Below are the code and all the weights of a small trained network. Each question names an input and a class and asks about switching units off, where a switched-off unit gives its printed mean instead of its output.

import numpy as np


def w(rows, s, z=0):
    codes = np.array(rows[::2]) - 128.0
    scale = np.full(codes.shape[1], s)
    scale[-1] = z or s
    return codes * scale


def f(y):
    return np.maximum(y, 0)


def log_softmax(a):
    a = a - a.max(-1, keepdims=True)
    return a - np.log(np.exp(a).sum(-1, keepdims=True))


def net(x, mask):
    res = np.array(x, float).reshape(1, 4) / 4 @ E
    y = f(res @ A[0][:, :-1].T + A[0][:, -1])
    res = res + np.where(mask, y, B[0][:, -1]) @ B[0][:, :-1]
    return log_softmax(res[-1] @ U[:, :-1].T + U[:, -1])


A, B = {}, {}
E = w([
[60,30,247,180,136],'x0',
[88,71,121,2,107],'x1',
[205,50,146,144,38],'x2',
[124,229,230,100,66],'x3',
],0.0085)
A[0] = w([
[178,175,64,76,169,45],'N0',
[125,175,171,111,91,51],'N1',
[77,107,221,147,142,24],'N2',
[108,92,76,158,139,59],'N3',
[123,182,175,120,86,39],'N4',
[102,98,130,5,106,6],'N5',
[177,169,81,107,120,30],'N6',
[139,73,66,126,154,151],'N7',
[175,149,135,204,127,38],'N8',
[127,85,80,151,156,45],'N9',
[169,102,127,139,75,53],'N10',
[69,68,181,173,158,2],'N11',
[122,85,79,138,156,50],'N12',
[134,191,144,188,100,98],'N13',
[174,176,70,106,106,18],'N14',
[61,165,109,122,163,47],'N15',
[122,167,180,80,69,75],'N16',
[73,186,130,121,182,47],'N17',
[137,185,92,74,69,103],'N18',
[192,91,116,157,58,38],'N19',
[50,177,136,120,228,39],'N20',
[188,173,81,145,139,193],'N21',
[171,117,93,115,162,76],'N22',
[159,149,120,209,139,58],'N23',
[114,85,71,146,146,65],'N24',
[141,190,155,93,95,100],'N25',
[140,79,77,143,164,39],'N26',
[157,118,148,133,89,182],'N27',
[202,93,146,124,69,48],'N28',
[145,188,192,100,86,39],'N29',
[149,164,130,199,159,29],'N30',
[76,167,114,97,202,39],'N31',
[207,89,141,100,81,42],'N32',
],0.014,0.012)
B[0] = w([
[159,85,176,104,105,192],'N0',
[183,162,139,174,197,165],'N1',
[188,63,185,125,121,189],'N2',
[185,157,144,164,178,152],'N3',
[185,162,125,180,212,166],'N4',
[31,4,32,46,208,176],'N5',
[185,61,197,125,107,161],'N6',
[143,179,146,121,171,209],'N7',
[52,49,61,83,162,158],'N8',
[185,157,116,176,198,152],'N9',
[168,109,88,186,87,149],'N10',
[190,46,207,101,78,179],'N11',
[163,154,128,170,199,153],'N12',
[94,94,100,110,177,192],'N13',
[180,50,180,140,97,167],'N14',
[167,120,74,191,86,164],'N15',
[133,169,134,159,197,194],'N16',
[128,155,83,185,68,179],'N17',
[146,91,174,101,118,210],'N18',
[149,147,68,183,56,164],'N19',
[162,140,83,159,53,211],'N20',
[115,117,164,77,107,244],'N21',
[182,99,141,156,171,152],'N22',
[99,78,103,111,174,164],'N23',
[167,169,153,155,186,160],'N24',
[166,160,124,145,184,194],'N25',
[171,180,138,154,194,155],'N26',
[133,156,120,90,116,202],'N27',
[154,162,82,186,64,166],'N28',
[192,161,140,174,193,183],'N29',
[74,56,70,86,159,157],'N30',
[162,132,62,191,62,177],'N31',
[143,129,67,182,66,163],'N32',
],0.016,0.011)
U = w([
[152,206,149,163,207,41],'0',
[153,66,230,122,72,20],'1',
[136,163,29,177,31,84],'2',
[63,53,25,94,193,73],'3',
[97,183,165,96,112,241],'4',
[13,214,113,97,85,2],'5',
[1,208,129,116,76,2],'6',
],0.019,0.022)

Each question gives the input, the list of numbers given to net, and the class t.
The units are the neurons (one row each of A and B). Each row of codes is followed by its name. A weight is (code - 128) times the scale printed after its matrix; where a second scale follows, it is the last column's (A, B and U).
mask holds one flag per neuron, in row order. A switched-off neuron (its flag False) gives its mean, the last column of its row in B, instead of its output. The means were averaged over made-up inputs and are rounded, as every weight is.
A unit's drop is (log p(t) with every unit on - log p(t) with that unit switched off) / (log p(t) with every unit on - log p(t) with every unit switched off).
unit that matters most: the unit with the biggest drop
top k neurons: the k neurons with the biggest drops, biggest first
drop of u: that unit's drop, to one decimal
input [5,0,-7,6], class 2: top neuron : N20
input [-3,-8,1,-7], class 3: top 2 neurons : N8, N30
input [3,-7,-7,5], class 2: top 2 neurons : N20, N17
input [-3,8,8,-8], class 0: top 4 neurons : N7, N26, N24, N12
input [-6,-1,2,5], class 1: top 3 neurons : N18, N14, N6
input [-7,7,-1,3], class 1: top 2 neurons : N18, N0
input [5,-8,-7,-7], class 3: top 2 neurons : N30, N23
input [2,-6,3,-5], class 3: top 2 neurons : N8, N23
input [2,-5,7,-6], class 2: top 2 neurons : N19, N28
input [-7,1,-7,-5], class 1: top 2 neurons : N0, N6
input [-8,6,-8,-2], class 1: top 3 neurons : N0, N18, N6
input [8,-7,0,8], class 0: top 2 neurons : N4, N29
input [-8,-2,6,7], class 1: top 2 neurons : N14, N18
input [4,-3,7,-7], class 0: unit that matters most : N7
input [-8,3,1,6], class 1: top 2 neurons : N18, N14
input [8,-1,-6,-6], class 1: drop of N11 : 3.6
input [-1,-7,-5,-3], class 3: drop of N19 : 0.0
input [-6,6,-5,3], class 1: drop of N6 : 0.2
input [4,8,6,3], class 3: drop of N5 : 1.5
input [-8,5,-3,-6], class 1: unit that matters most : N0
